Below is a small trained network, with its code and all its weights. Each question gives an input and a class and asks what happens when units are switched off, that is, made to give their printed mean instead of their output.

import numpy as np


def w(rows, s, z=0):
    codes = np.array(rows[::2]) - 128.0
    scale = np.full(codes.shape[1], s)
    scale[-1] = z or s
    return codes * scale


def norm(h):
    return h / np.sqrt((h * h).mean(-1, keepdims=True) + 1e-5)


def f(y):
    return y / 2 * (1 + np.tanh(0.7978845608 * (y + 0.044715 * y**3)))


def log_softmax(a):
    a = a - a.max(-1, keepdims=True)
    return a - np.log(np.exp(a).sum(-1, keepdims=True))


def net(x, mask):
    res = np.array(x, float).reshape(1, 3) / 4 @ E
    u = 0
    for l in range(3):
        y = f(norm(res) @ A[l][:, :-1].T + A[l][:, -1])
        res = res + np.where(mask[u : u + 15], y, B[l][:, -1]) @ B[l][:, :-1]
        u += 15
    return log_softmax(norm(res)[-1] @ U[:, :-1].T + U[:, -1])


A, B = {}, {}
E = w([
[122,114,124,158,137,119,2,125,91,121],'x0',
[83,247,124,101,146,121,119,115,180,102],'x1',
[91,121,137,113,132,133,141,11,86,128],'x2',
],0.0078)
A[0] = w([
[110,122,134,126,130,130,142,7,92,125,222],'0.n0',
[129,127,140,127,119,122,128,116,130,131,121],'0.n1',
[123,130,128,123,128,122,131,137,122,125,90],'0.n2',
[138,113,139,117,130,145,161,136,121,144,110],'0.n3',
[140,108,131,123,129,129,233,135,140,125,184],'0.n4',
[128,118,133,128,122,136,112,141,101,135,115],'0.n5',
[104,225,129,122,134,133,85,122,146,134,3],'0.n6',
[121,154,137,118,134,123,124,145,138,130,87],'0.n7',
[141,134,122,120,131,126,146,147,134,109,100],'0.n8',
[115,99,120,112,131,129,118,75,112,122,98],'0.n9',
[135,89,123,123,123,120,84,123,126,121,121],'0.n10',
[121,140,125,123,137,132,160,112,136,119,136],'0.n11',
[133,93,126,130,123,128,104,113,103,128,88],'0.n12',
[131,113,125,128,118,132,187,135,127,143,153],'0.n13',
[112,208,125,115,129,128,218,126,168,128,100],'0.n14',
],0.018,0.0047)
B[0] = w([
[84,94,6,69,86,145,116,10,87,231,250],'0.n0',
[111,123,119,131,128,137,112,147,115,137,129],'0.n1',
[109,124,128,158,117,130,136,122,111,114,124],'0.n2',
[101,137,127,157,142,112,81,143,98,100,154],'0.n3',
[114,59,125,117,87,63,9,69,154,66,221],'0.n4',
[121,111,150,76,96,96,201,117,81,111,146],'0.n5',
[122,79,107,138,79,45,16,91,132,58,203],'0.n6',
[94,180,159,142,176,157,97,98,167,142,146],'0.n7',
[112,176,180,155,156,124,108,74,155,126,142],'0.n8',
[103,166,202,239,125,151,113,89,126,101,173],'0.n9',
[173,98,125,93,143,99,206,116,114,140,171],'0.n10',
[164,220,50,89,81,143,159,200,70,57,155],'0.n11',
[158,198,138,196,207,201,67,160,167,147,167],'0.n12',
[116,154,117,156,141,83,69,117,129,90,178],'0.n13',
[143,170,193,147,132,207,239,179,144,237,234],'0.n14',
],0.016)
A[1] = w([
[207,76,97,128,153,154,199,130,97,182,135],'1.n0',
[196,125,206,148,122,148,194,247,120,86,106],'1.n1',
[158,109,161,154,241,143,206,187,88,65,4],'1.n2',
[108,109,145,124,168,79,106,200,150,45,38],'1.n3',
[131,137,136,133,137,86,168,103,124,81,77],'1.n4',
[119,100,98,84,138,142,228,168,132,174,34],'1.n5',
[104,72,144,180,82,152,120,140,67,122,90],'1.n6',
[89,110,110,142,155,185,213,130,34,156,82],'1.n7',
[156,167,82,101,126,187,232,158,119,143,33],'1.n8',
[153,105,108,144,145,143,155,160,119,129,66],'1.n9',
[129,94,127,128,145,151,159,145,110,139,37],'1.n10',
[127,152,117,105,160,108,183,95,131,116,106],'1.n11',
[203,142,173,166,150,122,81,164,121,40,93],'1.n12',
[81,133,145,140,142,105,120,178,167,15,71],'1.n13',
[138,130,101,138,128,105,136,110,115,76,73],'1.n14',
],0.014,0.0021)
B[1] = w([
[108,153,113,189,124,157,150,138,116,130,255],'1.n0',
[110,118,54,197,231,147,140,180,119,92,238],'1.n1',
[135,56,3,83,143,115,142,177,81,109,200],'1.n2',
[164,101,215,157,95,133,96,103,134,157,202],'1.n3',
[126,138,109,140,84,170,78,159,172,180,127],'1.n4',
[116,119,143,105,95,128,148,158,91,109,184],'1.n5',
[100,182,113,126,143,116,145,158,180,113,163],'1.n6',
[188,131,194,115,150,106,115,144,166,133,228],'1.n7',
[128,107,190,110,70,108,134,124,115,119,198],'1.n8',
[104,80,100,106,131,135,99,113,147,167,143],'1.n9',
[102,74,139,141,103,162,116,85,134,179,139],'1.n10',
[118,104,129,142,123,159,105,149,111,145,132],'1.n11',
[175,60,140,128,78,112,135,155,130,157,234],'1.n12',
[172,86,191,143,94,122,113,99,134,180,198],'1.n13',
[58,157,156,139,123,158,123,147,145,112,155],'1.n14',
],0.027,0.0073)
A[2] = w([
[71,90,139,99,144,91,63,160,121,80,60],'2.n0',
[79,106,72,111,154,118,80,129,129,103,82],'2.n1',
[75,134,64,113,153,155,147,102,101,99,127],'2.n2',
[143,165,148,190,240,188,185,134,144,187,121],'2.n3',
[81,135,135,118,129,97,113,224,173,42,135],'2.n4',
[74,161,42,90,169,68,68,96,148,47,23],'2.n5',
[98,99,69,119,146,116,83,123,121,125,35],'2.n6',
[75,156,40,86,168,81,70,94,161,45,34],'2.n7',
[146,165,107,134,150,158,181,134,169,198,158],'2.n8',
[108,169,91,62,204,166,183,105,130,172,106],'2.n9',
[92,90,142,99,107,157,113,90,82,126,86],'2.n10',
[172,164,172,7,98,170,185,148,100,163,3],'2.n11',
[60,94,69,88,140,134,165,189,157,161,23],'2.n12',
[78,116,162,147,88,163,148,82,142,168,95],'2.n13',
[36,111,142,139,153,115,180,129,96,63,103],'2.n14',
],0.016,0.002)
B[2] = w([
[211,121,128,109,143,142,209,110,99,184,166],'2.n0',
[156,180,78,133,139,107,131,144,156,97,182],'2.n1',
[193,114,220,122,99,93,95,182,179,106,188],'2.n2',
[100,217,150,128,169,209,110,57,160,170,251],'2.n3',
[178,90,193,141,197,178,111,35,120,175,161],'2.n4',
[87,177,59,103,122,134,90,66,147,61,196],'2.n5',
[121,140,87,112,149,153,115,156,130,62,188],'2.n6',
[92,188,61,112,129,102,96,76,163,69,195],'2.n7',
[100,143,208,117,147,125,180,195,132,110,199],'2.n8',
[121,111,216,157,109,130,138,254,169,115,171],'2.n9',
[140,186,134,167,172,93,161,185,159,58,190],'2.n10',
[61,136,98,76,87,92,163,144,117,156,162],'2.n11',
[128,97,90,103,159,109,143,106,63,169,162],'2.n12',
[139,87,115,100,179,116,142,148,91,62,225],'2.n13',
[181,119,127,129,114,97,83,99,171,168,147],'2.n14',
],0.02,0.012)
U = w([
[198,38,204,161,48,62,50,108,153,134,148],'0',
[115,195,193,168,203,206,149,109,157,175,185],'1',
[106,176,16,112,116,81,66,70,157,29,254],'2',
[72,150,140,52,45,88,224,174,93,146,30],'3',
[162,45,7,163,196,149,152,204,77,127,7],'4',
],0.011,0.0014)

Each question gives the input, the list of numbers given to net, and the class t.
The units are the neurons (one row each of A and B). Each row of codes is followed by its name. A weight is (code - 128) times the scale printed after its matrix; where a second scale follows, it is the last column's (A, B and U).
mask holds one flag per neuron, layer by layer. A switched-off neuron (its flag False) gives its mean, the last column of its row in B, instead of its output. The means were averaged over made-up inputs and are rounded, as every weight is.
A unit's drop is (log p(t) with every unit on - log p(t) with that unit switched off) / (log p(t) with every unit on - log p(t) with every unit switched off).
The circuit of an input: a set's keep is (log p(t) with only the set's units on - log p(t) with every unit switched off) / (log p(t) with every unit on - log p(t) with every unit switched off). Starting from the 12 units with the biggest drops (on a tie, the unit counted first), units are removed one at a time, each time the one whose removal leaves the highest keep (on an exact tie, the one counted first), for as long as the keep stays at least 0.8.
units of the circuit, in order: the units of the circuit, biggest drop first
most important unit: the unit with the biggest drop
k most important neurons: the k neurons with the biggest drops, biggest first
top k neurons in layer l: the k neurons of layer l with the biggest drops, biggest first
drop when u is switched off: that unit's drop, to one decimal
input [2,-2,-6], class 4: 2 most important neurons	(0.n4 0.n6)
input [-4,4,-6], class 1: units of the circuit, in order	(0.n14)
input [-5,5,-1], class 1: 3 most important neurons	(0.n14 0.n0 1.n1)
input [7,-2,-8], class 4: 2 most important neurons	(0.n4 0.n0)
input [3,-2,-8], class 4: units of the circuit, in order	(0.n4 0.n0 1.n2)
input [5,-3,-6], class 4: 2 most important neurons	(0.n0 0.n4)
input [1,-8,-1], class 4: top 4 neurons in layer 0	(0.n0 0.n6 0.n4 0.n10)
input [0,-5,-6], class 0: 2 most important neurons	(0.n14 0.n0)
input [1,-5,-3], class 4: top 3 neurons in layer 0	(0.n4 0.n6 0.n0)
input [-7,1,1], class 3: 4 most important neurons	(0.n14 0.n6 1.n1 0.n11)
input [-6,8,-2], class 1: 2 most important neurons	(0.n14 0.n0)
input [4,-8,-2], class 4: 2 most important neurons	(0.n0 1.n2)
input [4,-4,-4], class 4: 2 most important neurons	(0.n0 1.n2)
input [2,-5,-7], class 4: 4 most important neurons	(0.n4 0.n0 0.n6 1.n2)
input [3,-3,5], class 1: units of the circuit, in order	(0.n4)
input [-1,5,-7], class 1: 2 most important neurons	(0.n14 0.n4)
input [-3,3,0], class 1: 2 most important neurons	(0.n14 0.n0)
input [8,-1,-7], class 4: 3 most important neurons	(0.n4 0.n6 0.n0)
input [-8,-3,-4], class 0: 2 most important neurons	(0.n0 0.n4)
input [0,1,4], class 3: most important unit	0.n4
input [-7,5,1], class 3: top 2 neurons in layer 0	(0.n14 0.n4)
input [7,1,-1], class 0: top 2 neurons in layer 0	(0.n14 0.n0)
input [-2,6,5], class 3: drop when 0.n14 is switched off	0.9
input [-6,-6,-6], class 0: drop when 0.n0 is switched off	5.3
input [4,8,-5], class 0: drop when 0.n0 is switched off	1.8
input [5,-4,5], class 1: drop when 0.n4 is switched off	0.4
input [8,-6,-1], class 4: top neuron in layer 1	(1.n2)
input [-4,1,-5], class 1: top 2 neurons in layer 0	(0.n14 0.n6)
